Each row of numbers stands for one node and depends on some of the facts below. Use the named rows to name the rest.

Some rows with their names:
[-25   5  15  18 -27  14   2  14  -9   7   5   9  -2 -41  13 -15  -7   6
 -23   7   7   4 -13  -5  16   1  10   0   7]: drodem
[-24   3  16  10 -25  15  -4   4  13  12   9   8  -4  -5  16 -23 -12   0
  11   6  17   7   1  -5  10   4  20 -11 -14]: bropleklo
[-25   9  17  15 -29  10  -1   5   3  16  12   6  -2 -21  10 -19  -4   5
 -10   8  16   0   4  -3   8   5  18  -3 -14]: vitrik
[-30  14  10  21 -26  12  -2 -15 -25  14  14   5   3 -28  -5 -23   0  -4
  -2   8  17   5  -1  -4   0   3  -2   4  -6]: soron
[-22   4  18   5 -18   9  -7   1  28   7   5   8  -7  22  12 -24 -21  -4
  46   6  22  20  -3 -16   4   7   2 -22  -7]: mepar
[-17  -3   9   7 -13  -1  -3 -14  18   2   9   5 -10  19   4 -23 -19  -8
  62   4  19  17  -9 -16   2   1  -7 -12  -4]: fubeplen
[-23   7  21  19 -27  11   1   8   3  13  12   4  -4 -22  13 -19  -1   3
 -11   8  18   2   6  -4  10   4  14  -5 -10]: lisu
[-25   6  22  10 -16   3   0  -9  -4  13  13   5  -5 -28   5 -21  -4   0
  13   6  18  -2   2  -5   9   2  10   0 -21]: lastikur
[-25   2  16  11 -26  13  -4   4  16  12   9   7  -4  -8  17 -23 -13   0
  18   7  19   8   1  -3   9   4  19 -10 -14]: stopi
[-20  -1  14  -6   6   4  -6 -19  13   2  10   8 -14  13  10 -21 -26  -1
  60   4  12  21 -14 -15   7   1  -5  -4  -4]: plekle
[-22   4  19   8 -16  -1   3 -19 -10  10  13   5  -4 -29  -6 -21  -3  -3
  27   5  24  -5  -4  -6   7  -2   3   4 -21]: greflifa
[-27  16   7  22 -16  14   4   8 -24  11   9   4   0 -42   7 -14  -4   5
 -32   9  10  10 -10  -7  10   2  -5  -2  21]: flugi
[-26   1  19   7 -18  13  -8  -5  23   9   7   2  -7  24  17 -28 -28  -6
  36   7  16  22  -5 -13   3   5   5 -17  -8]: sido
[-24   1  24   9 -16   6  -5  -1  24   3   5  -1  -9  26  20 -23 -25  -5
  41   7  24  23  -7 -15   4   5  10 -17 -11]: stageben
[-25   7  16  17 -18  12   4   4  -3  12  12   3  -5 -33  13 -18  -6   4
 -14   9  19   2  -5  -5  15   2   7  -7  -2]: skogri
[-29  10  13  14 -26  21   2  20  -1  10   5   9  -2 -37  18 -15  -7   7
 -25   8  12   3  -7  -3  16   3  18  -7   7]: maplerum
[-30  15  15  19 -19   1   0 -16 -22  15  16   2  -1 -24  -6 -20  -2  -2
   1   8  20   3  -1  -8  -1   2  -5   5 -10]: dravabu

Facts:
bapu	ψ	brubren; bigir	ψ	minik; bredo	ψ	vustevin; brubren	ψ	nazenun; bruplotim	ψ	fuden; derebror	ψ	vobrakem; didriskek	ψ	lastikur; dobo	ψ	fizan
dravabu	ψ	puner; drepor	ψ	setes; droskis	ψ	vaske; druze	ψ	muvon; fizan	ψ	greflifa; flakir	ψ	dravabu; flaklon	ψ	gaflol; flamokam	ψ	ziviror
flobra	ψ	tremoga; fuden	ψ	skogri; greflifa	ψ	mesi; gropur	ψ	drepor; groru	ψ	dore; groskil	ψ	plife; gruriske	ψ	vitrik; guvis	ψ	brikik
kiru	ψ	nizur; klata	ψ	stageben; klebun	ψ	tromem; koni	ψ	greklel; kudage	ψ	guvis; lastikur	ψ	koni; ligruskar	ψ	trustor; loflim	ψ	kudage
mamer	ψ	klesi; minik	ψ	klebun; muvon	ψ	mepar; natrak	ψ	droskis; nazenun	ψ	pigrofe; nizur	ψ	bapu; nodruple	ψ	druze; nubro	ψ	dobo
papo	ψ	flemem; pite	ψ	natrak; plekle	ψ	kiru; plikla	ψ	stezavos; plostur	ψ	ziklek; pluvuk	ψ	soron; poplos	ψ	plekle; puner	ψ	kliguvim
rivis	ψ	klata; ruko	ψ	drarik; sevik	ψ	flakir; sido	ψ	rivis; skogri	ψ	vabeplam; sotrul	ψ	deple; stageben	ψ	flaklon; stavan	ψ	bigir
stepi	ψ	trulik; stezok	ψ	tuskir; stifatral	ψ	flobra; subram	ψ	plikla; toba	ψ	maplerum; traplek	ψ	stifatral; tremoga	ψ	sibu; treter	ψ	stopi
tristesi	ψ	drimo; troklel	ψ	stosal; tromem	ψ	tristesi; trulik	ψ	derebror; tuskir	ψ	bredo; vaske	ψ	ruflo; vobrakem	ψ	stavan; vustevin	ψ	gruriske
ziklek	ψ	gropur; ziviror	ψ	poplos; zoflas	ψ	drodem; bakek	Λ	697; bapu	Λ	676; braskuga	Λ	926; bredo	Λ	676; breduran	Λ	964
brikik	Λ	611; brubren	Λ	15; bruges	Λ	611; bruplotim	Λ	697; bruzo	Λ	926; daker	Λ	697; deflo	Λ	697; deple	Λ	697
derebror	Λ	327; didriskek	Λ	697; digar	Λ	964; dore	Λ	697; drarik	Λ	964; dravabu	Λ	697; drepor	Λ	15; dreta	Λ	697
drimo	Λ	926; drodem	Λ	697; droskis	Λ	611; drubi	Λ	327; druze	Λ	964; fetrusar	Λ	697; fizan	Λ	926; flakir	Λ	327
flaklon	Λ	926; flamokam	Λ	15; flasum	Λ	926; flemem	Λ	926; flugi	Λ	676; fubeplen	Λ	327; fuden	Λ	676; fugre	Λ	676
gaflol	Λ	926; greflifa	Λ	697; greklel	Λ	611; grobro	Λ	926; gropur	Λ	676; groru	Λ	697; gruriske	Λ	697; guvis	Λ	964
kabor	Λ	327; kipipen	Λ	676; kiru	Λ	15; klata	Λ	15; klebun	Λ	964; klesi	Λ	611; klezak	Λ	964; klidrel	Λ	964
kliguvim	Λ	611; klugegin	Λ	926; koni	Λ	964; kudage	Λ	15; lastikur	Λ	697; ligruskar	Λ	964; lisu	Λ	327; loflim	Λ	697
lunotol	Λ	697; lurar	Λ	926; lutan	Λ	15; mamer	Λ	926; maplerum	Λ	964; matruk	Λ	327; mepar	Λ	926; mesi	Λ	15
minik	Λ	697; muvon	Λ	926; naduvin	Λ	676; natrak	Λ	611; nazenun	Λ	611; niflen	Λ	697; nizur	Λ	327; nodruple	Λ	676
papo	Λ	964; pigrofe	Λ	327; pite	Λ	676; plekle	Λ	697; plikla	Λ	676; plodrom	Λ	611; pluvuk	Λ	926; pobri	Λ	611
poplos	Λ	926; potri	Λ	327; puner	Λ	697; rafloklin	Λ	926; razo	Λ	697; rega	Λ	676; rivis	Λ	964; ruflo	Λ	697
ruko	Λ	964; setes	Λ	676; sevik	Λ	697; sibu	Λ	611; sido	Λ	611; silil	Λ	697; skape	Λ	611; sketik	Λ	676
skidum	Λ	926; skogri	Λ	676; skovuk	Λ	611; soron	Λ	611; sotrul	Λ	15; stageben	Λ	697; stavan	Λ	611; stezavos	Λ	964
stezok	Λ	15; stifatral	Λ	327; stosal	Λ	926; sudril	Λ	697; tigra	Λ	697; toba	Λ	327; traplek	Λ	611; treter	Λ	964
tririk	Λ	926; tristesi	Λ	697; troklel	Λ	327; tromem	Λ	964; trukeflil	Λ	964; trustor	Λ	676; tugro	Λ	611; tuskir	Λ	676
tutregim	Λ	964; vabeplam	Λ	327; vifem	Λ	327; vitrik	Λ	697; vobrakem	Λ	676; vustevin	Λ	697; ziklek	Λ	964; zoflas	Λ	697
bakek	Π	a; bapu	Π	a; braskuga	Π	c; bredo	Π	b; breduran	Π	a; brikik	Π	b; brubren	Π	c; bruges	Π	c
bruplotim	Π	b; bruzo	Π	b; daker	Π	b; deflo	Π	b; deple	Π	c; derebror	Π	c; didriskek	Π	c; digar	Π	b
dore	Π	c; drarik	Π	b; dravabu	Π	c; drepor	Π	b; dreta	Π	c; drimo	Π	a; drodem	Π	a; droskis	Π	b
drubi	Π	a; druze	Π	b; fetrusar	Π	a; fizan	Π	c; flakir	Π	c; flaklon	Π	a; flamokam	Π	a; flasum	Π	c
flemem	Π	b; flugi	Π	c; fubeplen	Π	b; fuden	Π	c; fugre	Π	a; gaflol	Π	a; greflifa	Π	a; greklel	Π	b
grobro	Π	c; gropur	Π	a; groru	Π	b; gruriske	Π	c; guvis	Π	b; kabor	Π	a; kipipen	Π	b; kiru	Π	b
klata	Π	a; klebun	Π	b; klesi	Π	c; klezak	Π	b; klidrel	Π	c; kliguvim	Π	b; klugegin	Π	c; koni	Π	a
kudage	Π	b; lastikur	Π	a; ligruskar	Π	b; lisu	Π	a; loflim	Π	b; lunotol	Π	a; lurar	Π	b; lutan	Π	b
mamer	Π	b; maplerum	Π	a; matruk	Π	c; mepar	Π	b; mesi	Π	b; minik	Π	b; muvon	Π	c; naduvin	Π	c
natrak	Π	b; nazenun	Π	b; niflen	Π	b; nizur	Π	c; nodruple	Π	b; papo	Π	a; pigrofe	Π	a; pite	Π	a
plekle	Π	b; plikla	Π	a; plodrom	Π	a; pluvuk	Π	a; pobri	Π	a; poplos	Π	b; potri	Π	b; puner	Π	a
rafloklin	Π	c; razo	Π	b; rega	Π	b; rivis	Π	c; ruflo	Π	c; ruko	Π	a; setes	Π	b; sevik	Π	b
sibu	Π	b; sido	Π	b; silil	Π	c; skape	Π	a; sketik	Π	b; skidum	Π	a; skogri	Π	a; skovuk	Π	c
soron	Π	c; sotrul	Π	a; stageben	Π	b; stavan	Π	c; stezavos	Π	c; stezok	Π	c; stifatral	Π	b; stosal	Π	a
sudril	Π	a; tigra	Π	a; toba	Π	c; traplek	Π	c; treter	Π	a; tririk	Π	c; tristesi	Π	a; troklel	Π	c
tromem	Π	b; trukeflil	Π	b; trustor	Π	c; tugro	Π	b; tuskir	Π	c; tutregim	Π	a; vabeplam	Π	c; vifem	Π	c
vitrik	Π	a; vobrakem	Π	a; vustevin	Π	a; ziklek	Π	c; zoflas	Π	c; bakek	Φ	e; bapu	Φ	f; braskuga	Φ	m
bredo	Φ	d; breduran	Φ	g; brikik	Φ	n; brubren	Φ	e; bruges	Φ	l; bruplotim	Φ	h; bruzo	Φ	h; daker	Φ	n
deflo	Φ	g; deple	Φ	f; derebror	Φ	i; didriskek	Φ	l; digar	Φ	f; dore	Φ	i; drarik	Φ	i; dravabu	Φ	g
drepor	Φ	f; dreta	Φ	j; drimo	Φ	e; drodem	Φ	d; drubi	Φ	d; druze	Φ	h; flakir	Φ	g; flaklon	Φ	h
flamokam	Φ	j; flasum	Φ	g; flemem	Φ	d; flugi	Φ	d; fubeplen	Φ	g; fuden	Φ	g; fugre	Φ	d; greflifa	Φ	l
greklel	Φ	j; grobro	Φ	e; gropur	Φ	d; groru	Φ	d; gruriske	Φ	h; kabor	Φ	i; kipipen	Φ	g; kiru	Φ	e
klata	Φ	h; klidrel	Φ	d; kliguvim	Φ	e; klugegin	Φ	l; koni	Φ	f; kudage	Φ	e; lastikur	Φ	h; ligruskar	Φ	l
loflim	Φ	l; lunotol	Φ	g; lurar	Φ	j; lutan	Φ	d; mamer	Φ	e; maplerum	Φ	n; matruk	Φ	d; minik	Φ	f
natrak	Φ	g; nazenun	Φ	m; niflen	Φ	e; nizur	Φ	e; nodruple	Φ	d; papo	Φ	d; pigrofe	Φ	g; pite	Φ	f
plekle	Φ	m; plikla	Φ	e; plodrom	Φ	e; pobri	Φ	g; potri	Φ	f; puner	Φ	j; rafloklin	Φ	d; rega	Φ	d
rivis	Φ	g; setes	Φ	h; sevik	Φ	k; sibu	Φ	e; silil	Φ	e; skape	Φ	f; sketik	Φ	i; skidum	Φ	h
skogri	Φ	i; skovuk	Φ	i; soron	Φ	e; sotrul	Φ	d; stavan	Φ	d; stezavos	Φ	e; stezok	Φ	g; stifatral	Φ	d
stosal	Φ	k; sudril	Φ	d; tigra	Φ	k; toba	Φ	f; traplek	Φ	l; treter	Φ	f; tririk	Φ	i; tristesi	Φ	l
troklel	Φ	n; tromem	Φ	h; trukeflil	Φ	l; trustor	Φ	n; tugro	Φ	n; tuskir	Φ	f; tutregim	Φ	m; vabeplam	Φ	d
vobrakem	Φ	d; vustevin	Φ	h; ziklek	Φ	k; zoflas	Φ	e

Which node is each row?
No name comes twice in this set of rows, the named rows included.
[-21   1  13   7 -15  11  -4  10  17  -1  -2  12  -7   2  12 -19 -25  -1
  30   3  13  21 -21 -20  11   2  -7 -18  15]  flemem
[-26  16  17  15 -15   0  -1 -23 -26  12  12  10   1 -32 -15 -18   5  -7
  23   5  22   2   1  -9   0   2 -10   0 -12]  klugegin
[-35  17  17  22 -28  17  -5   0 -17  20  13   6   2 -23   6 -21  -3   1
 -21  10  12   8   6  -3   2   7   8   1  -6]  klesi
[-29  14  17  16 -11  -3   0 -26 -26  13  17   2  -1 -29  -9 -19  -2  -4
  17   6  18   1  -2  -7   0   0  -7   8 -13]  didriskek
[-23   4  11  15 -21   7   5 -12  -2  12  15   2  -3 -26   2 -22  -2  -2
  18   8  26  -3  -1  -4   8  -1   2  -3 -12]  plikla
[-23  -1  14   5 -15   9  -4   9  16   0   3   6 -10   5  16 -20 -30   0
  30   4   8  21 -22 -18  10   1  -3 -12  14]  groru
[-28  17  18  12 -14  -1  -2 -14 -20  20  16   3  -2 -24  -2 -21  -6   4
   0   8  15   2   4  -7   2   6  -3   4 -10]  gruriske
[-30  17  15  21 -21  11  -2   7 -21  13  11   6   0 -31   9 -16  -5   5
 -24   9   9   8  -2  -8   6   5   4   3   8]  dore
[-22   0  16  -2  -8  -1  -6 -15  18   6   8   4 -10  20   8 -24 -27  -5
  65   4  20  17  -8 -16   2   3   1 -10 -11]  bruplotim
[-19  -2  11   0  -7  -4  -3 -26  14   2  11   4  -9  19  -1 -25 -24  -8
  73   2  22  16 -11 -16   1   0  -9  -7 -13]  loflim
[-21   6  17  18 -23  11   3  13  -4   9   8   6  -4 -32  10 -15  -1   4
  -9   7  14   2  -2  -4  14   2  10  -5   1]  kabor

The same nodes again, as new rows of numbers:
Known rows:
[  9 -16  24  -1  34  -8  11   8  13 -17  -7   6   9  12   6 -18  20  -9
   0  11 -20  11  -9 -16  16 -12  -3  -9  11  -1 -16  -5  26  -4 -12  -6
   7  17 -41   5 -32]: groru
[-29  35  -2  32 -31   6 -14  33 -24  -4 -28 -10   8 -10 -45 -22  34 -20
 -22   8   6 -25   5  31 -28 -38 -29   8 -30  39 -31  29  20  -7  14  36
  11  13  13   9   9]: bapu
[-10  16  18   1 -34   6 -16  -2  17  17 -25 -16  -3  10  -5  -4  48  -5
  -3  13  33  18  16  26   2 -14  22   4   3  13 -13  -8 -37 -29  17  29
 -24  -7 -16  -9  26]: maplerum
[-24  22  14  -3 -24  20 -30  -2  -2 -31  -6  23  -1   8 -11  16 -26  14
 -30 -10   9 -27  11  55 -26  18 -13  12 -39  14 -22  -8  -5   1   7  -5
  62 -10  33 -16  13]: deple
[-12  -3  -2   3  -1   0   5  10 -27  -2  -1  -3  32  27  18 -58 -10 -13
   6  -2 -35   8  -1 -11   0 -17 -45   6  -8 -10 -12  11   0  13 -12  14
  29  14 -14  28   0]: drepor
[ 11 -16  14  -7  14  10   5   2  11 -13 -17  -1  -9  30   7 -34  13 -42
  -1   5  -1  31   9  -8  25 -14  -6 -16  25  -4  14   1 -19 -20  -5   2
  26  11 -50 -25 -11]: daker
[ 12 -15  17  -9  16 -14   0   2  -9 -16   7   0   3  23  22 -33  -9 -20
 -14  -4 -34  32   0 -11   9   0  -5 -10  -8   5   2  -1  16   3 -17  -8
  33   9 -39  -6 -15]: stepi
[  2 -18  23  -4  14 -12   9   3  -1  -8 -15 -17  15  16  27 -29   8  -6
  11  21 -25  24  -3 -27  15 -13  -6  -8  14  -2   2 -13  -3  -1  -8   1
  -1  15 -44  23 -12]: kudage
[  1 -24  16  -8  15 -11  -2   0  -9 -12   3   3  12  23  19 -32  -7 -15
  -6  -6 -40  34   1  -9   5 -10 -11  -7  -8   3   3  -9  12  -1 -23 -14
  39   6 -35  -4 -17]: nubro
[ 19 -31   7   0  24  24  -9   5   1 -23   4 -21   3  37   2 -38  14 -33
  -1  -9 -21  31   7 -17  23 -26 -12  -9  15   0   4  14  -9 -27  -6   2
  11   6 -36 -21  -1]: bruplotim
[-10   6  15  -8 -17  35 -19   6  24   2 -25 -11 -11  16 -24  -2  46  -9
  -7   1  35  -4  17  26  13 -28  -2   2   6   4 -23   8 -38 -38  15  23
  -9  -4  -6 -25  25]: skidum
[-49  46  35   6 -41  -4  -2  14 -28  17  -8   4  30   8 -22 -11   0  11
 -11  -5  -8 -22  26  46 -36 -36 -22   3 -20  24 -40  -2  15  24 -15  63
  15  29  10  -4   2]: puner
[  0 -15  16 -11   9 -14  16  -3   5  -6 -22   7  12  26  36 -34  12  -9
  11  24 -10  30  -4 -15  26  -1  -7  -6  16  -6   8 -16 -13   3  -7   4
  14  10 -41   9 -14]: sibu
[-14  15  36 -14 -21  13 -21 -11  16 -35 -19  13 -13   8  -7  27 -18  20
 -16   0  21 -16   7  40  -7   8   8  16 -23  19 -13 -19 -25  -5   6 -23
  48  -3  17 -27  14]: flasum
[  2 -12   9  -6  16 -13  17   3  15  -9 -31   7  10  17  32 -28  22  -8
  13  27  -9  20 -10 -18  27   7 -10   1   9 -11  -5 -14   1   4  -1  -9
  12   4 -40  34 -18]: lutan
[ -8   8  40  -5  -9  12 -24  -8  15 -38 -17  14 -20   0  -5  38  -9  20
 -26   9  27  -7   4  39 -11  14  30   4 -22  25  -5 -24 -20 -12  10 -29
  37  -6   3 -18  10]: silil
[-15 -16  26  -2 -19  33 -26  12  14  -3 -10 -26  -9  34 -35  -2  36  -1
  14  -9  14  -8  18  13  -3 -23   5   4   3  19 -31  15 -34 -43  23  30
 -23   1  -1 -28  22]: flaklon

Rows to name:
No name comes twice in this set of rows, the named rows included.
[-33  37  -1   6 -39  11  -7  10  -6  17 -21   3  22  17 -10 -19  23   3
  -6   1  16 -16  20  41 -10  -9 -28  15 -15 -10 -33   6 -17  -1   8  47
   3   0  18  14  22]  skape
[ 16 -29  -3   8  15  14  -4  -6 -16 -33 -29 -11 -10  14  -2 -44  27 -55
  -6  14  13  29   7 -32  15 -17 -14  -2  31   6   5  21  -8 -32  10  -1
  40   0 -38 -12  -2]  setes
[-16  17  14  13 -25  15 -38  -4 -31 -31 -13  -3   9   1  -7   6 -23  14
 -29  -3   1 -23  -2  34 -41   8 -15  23 -43  24 -28   3  -7   1   9 -15
  47 -10  39  13  23]  toba
[-11   8  -7  -5  -5  -2  10   5 -31  -4 -21   8  20  13  15 -55   5 -36
  -3  10 -13   9   1  -3  -2  -3 -49  10   5  -6  -9  14   7  16  -8  18
  57  10  -8  25  -3]  potri
[  2  13  35   6 -10   2 -30 -11   8 -49 -37   7 -26 -17  -8  40   8  10
 -25  23  43 -19  -6  17 -25  22  24  17 -18  34 -24 -13  10 -16  20 -38
  42  -6   5   2   5]  flugi
[-12   5  -4   3  -8   9  11   2 -54 -15 -25   3   3  19  -1 -60  -7 -59
 -12  13  -5  16  19  -8  -9 -18 -34   0  13  18   7  29   8  10  -8  32
  71  17 -24  -8  -5]  sketik
[ -1   0  17  12 -17  29 -31   7  12   0 -14 -31  -1  20 -35   1  37  -6
  -7 -12  15  -2  20  18   1 -32   9   2   4  13 -27   9 -27 -49  10  24
 -24  -1 -17 -17  29]  lastikur
[  5 -23   9 -19  19  25   4   4  14 -21 -18   2   0  34   2 -46  17 -33
   0   0  -3  29   8 -12  39 -13 -24  -8  25  -7   6   6 -27 -21  -1  -2
  29   7 -38 -25   0]  bruzo
[-16  23  27   2 -31  24 -34 -22 -45 -30  -2 -17  -1   9   2   8 -46   1
 -34  -5  -5 -19  -1  35 -42  -6   8  23 -29  42  -3  15 -27  13  -9   3
  45  -8  48  -4  33]  derebror
[-37  38  34   1 -38  -1 -10  -5 -21 -23 -16  35   2   2  -9  21 -43  22
 -31  -5   6 -25  15  60 -39   4 -10  14 -40  23 -14 -14  -1  35 -14   5
  73  14  26 -13   3]  dreta
[  1  17  33  13   2  10 -17   0   0 -15 -23 -18   1 -13 -16  24  62 -11
 -24  17  27 -27  -3   8 -22 -23  25  -1  14  37 -56  20  22  -8   3  22
 -30   1 -10  21   8]  vobrakem

The same nodes again, as new rows of numbers:
Some nodes and their rows:
[  1  -2  17 -35   0  15   5  12 -12  -3  -9  30 -24 -29  21]: puner
[-24  19   9 -38 -11   2  35   5  -2 -11   1  21   5 -10  48]: derebror
[-12   7  21 -50   6  12  12 -11   3   8  11  15  -9 -16  37]: vobrakem
[ -7   4  21 -42 -15  19  29   2   0 -12  11   4 -12  -3  23]: didriskek
[  1  -3  16 -40  10  28  10   6  -5   6  -4  27 -22 -33  26]: lastikur
[ -5   9  18 -42 -11  18  32   0   6  -7   6  12  -9 -22  46]: flugi
[-21  12  13 -28  -3  22   3   3  10   3   5  21 -21 -37   9]: razo
[ -4   7  10 -34   3  19   4  13  -2  -9 -14  40 -15 -27  38]: tutregim
[-21  18   6 -35 -14  28  -2  -5  10   3   5  22 -20 -42  18]: klebun
[  2   5  11 -39   7  17  12 -12   6   3   2  17  -5 -17  30]: drubi
[-21  22   9 -20  -5  16  -1  17   8   1  -6  29 -18 -45  26]: mamer
[ -6  10  14 -35 -19   4  27   8   4 -15  -1  18 -10 -15  45]: tuskir
[-23  10  17 -37   0  17  19   4  -8   0  11  18 -10 -27  18]: stepi
[-19  11  15 -32   0  23   4  -8  20   8  11  18 -17 -35  20]: flemem
[-14  23   4 -24 -18  -1  29   9   3 -24  -3  20   6   2  49]: troklel
[ -3  10  16 -38 -15  12  29   7   4  -7   1  18 -12 -21  47]: naduvin
[-17  19  11 -23 -10   6  -6   1  13   3   5  20 -17 -36  23]: kipipen

Name these rows:
No name comes twice in this set of rows, the named rows included.
[-16  20   7 -30  -1  19   5 -10  17   8   9  16  -6 -36  16]  stifatral
[ -2  10   9 -26 -10  10  29  19   1 -16 -14  30  -5 -31  47]  nizur
[ -7  -1  11 -48  -7  26   2 -15  -4  -1  12   8 -21   1  16]  tristesi
[-14   7  11 -46  -9  24  45  -8  -4  -3   8  15  -1 -17  23]  stavan
[ -6   4  11 -36 -13  15  28  13  -1 -17 -10  37 -18 -29  46]  stezavos
[-25  13   7 -30   4  29  10  -7  10  11  12  11 -14 -29   4]  lutan
[ -6   4  11 -32   5  20   8  15 -10  -4 -12  33 -22 -24  31]  bakek
[-21  22   4 -15  -1  19  -1  17  12  -2  -6  37 -26 -38  19]  plekle
[-23  17   6 -19  -4  20   0  16   5   0  -3  32 -23 -44  16]  niflen
[-16  12  11 -39 -18  15  26  -3  13 -22   4  16   1   8  41]  ziklek
[ -8  -1  17 -42 -13  23  33   5   1  -9  -2  23 -19 -18  32]  ruflo

